Below are the code and all the weights of a small trained network. Each question names an input and a class and asks about switching units off, where a switched-off unit gives its printed mean instead of its output.

import numpy as np


def w(rows, s, z=0):
    codes = np.array(rows[::2]) - 128.0
    scale = np.full(codes.shape[1], s)
    scale[-1] = z or s
    return codes * scale


def f(y):
    return y / 2 * (1 + np.tanh(0.7978845608 * (y + 0.044715 * y**3)))


def log_softmax(a):
    a = a - a.max(-1, keepdims=True)
    return a - np.log(np.exp(a).sum(-1, keepdims=True))


def net(x, mask):
    res = np.array(x, float).reshape(1, 4) / 4 @ E
    y = f(res @ A[0][:, :-1].T + A[0][:, -1])
    res = res + np.where(mask, y, B[0][:, -1]) @ B[0][:, :-1]
    return log_softmax(res[-1] @ U[:, :-1].T + U[:, -1])


A, B = {}, {}
E = w([
[130,131,129,126,124,130],'x0',
[176,88,184,131,105,9],'x1',
[206,208,68,173,158,108],'x2',
[149,31,55,57,96,126],'x3',
],0.015)
A[0] = w([
[114,161,204,174,170,141,254],'neuron 1',
[101,80,108,80,135,166,220],'neuron 2',
[170,110,188,114,109,1,185],'neuron 3',
[202,173,50,152,164,98,194],'neuron 4',
[155,155,131,184,135,80,107],'neuron 5',
[82,113,172,105,101,150,187],'neuron 6',
],0.015,0.0098)
B[0] = w([
[34,252,189,218,129,144,227],'neuron 1',
[90,114,106,41,123,104,216],'neuron 2',
[188,90,176,175,63,12,253],'neuron 3',
[155,132,8,159,61,172,236],'neuron 4',
[144,174,120,147,16,126,180],'neuron 5',
[75,169,232,90,129,99,192],'neuron 6',
],0.011,0.022)
U = w([
[70,204,189,100,210,145,232],'0',
[91,73,136,30,136,181,122],'1',
[109,161,108,193,132,254,146],'2',
[164,95,33,86,142,202,189],'3',
[106,114,244,182,131,90,109],'4',
[175,82,185,63,137,51,145],'5',
[163,193,138,154,75,93,3],'6',
[225,58,84,135,100,108,83],'7',
],0.0098,0.0037)

Each question gives the input, the list of numbers given to net, and the class t.
The units are the neurons (one row each of A and B). Each row of codes is followed by its name. A weight is (code - 128) times the scale printed after its matrix; where a second scale follows, it is the last column's (A, B and U).
mask holds one flag per neuron, in row order. A switched-off neuron (its flag False) gives its mean, the last column of its row in B, instead of its output. The means were averaged over made-up inputs and are rounded, as every weight is.
A unit's drop is (log p(t) with every unit on - log p(t) with that unit switched off) / (log p(t) with every unit on - log p(t) with every unit switched off).
The circuit of an input: a set's keep is (log p(t) with only the set's units on - log p(t) with every unit switched off) / (log p(t) with every unit on - log p(t) with every unit switched off). Starting from all 6 units, units are removed one at a time, each time the one whose removal leaves the highest keep (on an exact tie, the one counted first), for as long as the keep stays at least 0.8.
circuit, biggest first: the units of the circuit, biggest drop first
most important unit: the unit with the biggest drop
top k neurons: the k neurons with the biggest drops, biggest first
drop of u: that unit's drop, to one decimal
input [-8,-2,4,8], class 3: circuit, biggest first : neuron 3
input [-4,-4,1,1], class 3: circuit, biggest first : neuron 1; neuron 3
input [-1,2,3,1], class 7: top 2 neurons : neuron 1; neuron 6
input [0,-7,0,-1], class 0: circuit, biggest first : neuron 4; neuron 3
input [5,-3,-2,1], class 1: top 3 neurons : neuron 1; neuron 3; neuron 2
input [4,-5,7,3], class 3: top 2 neurons : neuron 1; neuron 3
input [3,-5,0,4], class 1: circuit, biggest first : neuron 4; neuron 3; neuron 1
input [-4,4,-2,6], class 5: circuit, biggest first : neuron 4; neuron 1
input [-5,-2,1,-1], class 2: top 2 neurons : neuron 3; neuron 6
input [-4,1,0,-1], class 4: top 3 neurons : neuron 4; neuron 5; neuron 2
input [0,-1,1,5], class 3: top 2 neurons : neuron 3; neuron 6
input [5,6,0,-2], class 4: top 2 neurons : neuron 4; neuron 3
input [-2,-3,4,0], class 2: top 2 neurons : neuron 3; neuron 2
input [-2,-3,-2,-2], class 0: top neuron : neuron 3
input [-3,4,3,1], class 7: drop of neuron 1 : 0.6
input [-5,2,7,3], class 7: drop of neuron 1 : 0.3
input [-8,3,0,-3], class 4: drop of neuron 5 : -0.1
input [1,2,-7,1], class 5: top 2 neurons : neuron 1; neuron 2
input [-1,-5,6,3], class 3: top 2 neurons : neuron 1; neuron 3
input [5,6,0,6], class 5: most important unit : neuron 4
